Below is a small trained network, with its code and all its weights. Each question gives an input and a class and asks what happens when units are switched off, that is, made to give their printed mean instead of their output.

import numpy as np


def w(rows, s, z=0):
    codes = np.array(rows[::2]) - 128.0
    scale = np.full(codes.shape[1], s)
    scale[-1] = z or s
    return codes * scale


def norm(h):
    return h / np.sqrt((h * h).mean(-1, keepdims=True) + 1e-5)


def f(y):
    return y / 2 * (1 + np.tanh(0.7978845608 * (y + 0.044715 * y**3)))


def log_softmax(a):
    a = a - a.max(-1, keepdims=True)
    return a - np.log(np.exp(a).sum(-1, keepdims=True))


def net(x, mask):
    res = np.array(x, float).reshape(1, 3) / 4 @ E
    u = 0
    for l in range(2):
        y = f(norm(res) @ A[l][:, :-1].T + A[l][:, -1])
        res = res + np.where(mask[u : u + 4], y, B[l][:, -1]) @ B[l][:, :-1]
        u += 4
    return log_softmax(norm(res)[-1] @ U[:, :-1].T + U[:, -1])


A, B = {}, {}
E = w([
[214,100,162,248,230,47,107,235,178,249,139,90],'x0',
[118,162,222,84,147,171,170,93,68,187,144,174],'x1',
[87,171,212,62,85,50,122,138,93,237,124,254],'x2',
],0.0066)
A[0] = w([
[81,136,176,116,37,143,147,135,121,60,123,108,61],'L0N1',
[155,150,2,171,194,39,60,104,213,94,17,37,3],'L0N2',
[157,137,154,94,118,106,135,34,119,133,116,207,141],'L0N3',
[32,168,54,85,74,224,122,44,125,96,139,107,102],'L0N4',
],0.0051,0.0022)
B[0] = w([
[129,38,149,136,33,140,153,185,148,95,108,89,169],'L0N1',
[18,84,122,181,107,157,254,237,164,104,200,39,212],'L0N2',
[134,173,122,211,147,137,244,162,184,174,117,38,177],'L0N3',
[189,41,30,111,182,178,151,19,27,43,67,173,254],'L0N4',
],0.0077,0.0068)
A[1] = w([
[132,32,155,162,120,136,133,205,145,71,111,95,250],'L1N1',
[134,147,210,129,132,51,109,113,228,253,112,150,90],'L1N2',
[188,46,52,66,73,119,103,28,58,51,73,139,136],'L1N3',
[65,89,110,156,100,83,103,167,214,106,213,59,107],'L1N4',
],0.006,0.0024)
B[1] = w([
[111,113,151,113,70,103,149,153,175,162,146,250,192],'L1N1',
[189,184,72,110,172,98,42,146,96,51,92,91,196],'L1N2',
[141,81,238,110,41,174,6,95,97,156,72,166,245],'L1N3',
[100,104,138,169,131,94,140,236,92,78,217,114,173],'L1N4',
],0.011)
U = w([
[221,222,130,121,188,84,16,133,71,109,58,74,126],'0',
[62,186,147,111,159,172,254,59,101,170,71,98,93],'1',
[77,67,118,220,139,104,191,241,177,97,228,115,238],'2',
[94,36,199,105,28,234,82,43,94,110,35,164,185],'3',
[158,99,106,163,179,154,144,29,190,183,186,80,5],'4',
],0.0098,0.0029)

Each question gives the input, the list of numbers given to net, and the class t.
The units are the neurons (one row each of A and B). Each row of codes is followed by its name. A weight is (code - 128) times the scale printed after its matrix; where a second scale follows, it is the last column's (A, B and U).
mask holds one flag per neuron, layer by layer. A switched-off neuron (its flag False) gives its mean, the last column of its row in B, instead of its output. The means were averaged over made-up inputs and are rounded, as every weight is.
A unit's drop is (log p(t) with every unit on - log p(t) with that unit switched off) / (log p(t) with every unit on - log p(t) with every unit switched off).
The circuit of an input: a set's keep is (log p(t) with only the set's units on - log p(t) with every unit switched off) / (log p(t) with every unit on - log p(t) with every unit switched off). Starting from all 8 units, units are removed one at a time, each time the one whose removal leaves the highest keep (on an exact tie, the one counted first), for as long as the keep stays at least 0.8.
circuit, biggest first: the units of the circuit, biggest drop first
k most important neurons: the k neurons with the biggest drops, biggest first
top k neurons in layer l: the k neurons of layer l with the biggest drops, biggest first
drop when u is switched off: that unit's drop, to one decimal
input [-2,0,4], class 1: circuit, biggest first	[L0N3, L1N3, L1N4]
input [4,7,-8], class 2: circuit, biggest first	[L1N3]
input [-5,6,7], class 1: circuit, biggest first	[L0N3, L1N3]
input [-1,6,0], class 1: top 2 neurons in layer 0	[L0N3, L0N4]
input [-3,2,5], class 1: circuit, biggest first	[L0N3, L1N3]
input [-2,4,4], class 1: circuit, biggest first	[L1N3, L0N3]
input [0,4,-1], class 1: 4 most important neurons	[L0N4, L1N3, L1N2, L0N2]
input [3,5,-4], class 4: 2 most important neurons	[L0N2, L0N4]
input [-1,4,6], class 0: 2 most important neurons	[L0N4, L1N2]
input [0,3,-1], class 1: top 3 neurons in layer 0	[L0N4, L0N2, L0N3]
input [2,-8,7], class 2: 2 most important neurons	[L1N4, L1N3]
input [6,-2,5], class 0: 2 most important neurons	[L1N2, L0N2]
input [2,4,-5], class 2: 2 most important neurons	[L0N4, L1N3]
input [-2,-8,-4], class 2: circuit, biggest first	[L0N2]
input [-4,-8,-8], class 2: 2 most important neurons	[L0N2, L1N4]
input [1,4,5], class 0: drop when L1N2 is switched off	0.1
input [-1,-7,-8], class 2: drop when L0N2 is switched off	0.3
input [0,5,8], class 0: drop when L1N2 is switched off	0.3
input [0,2,7], class 0: drop when L1N2 is switched off	0.1
input [-1,5,4], class 0: most important neuron	[L0N4]
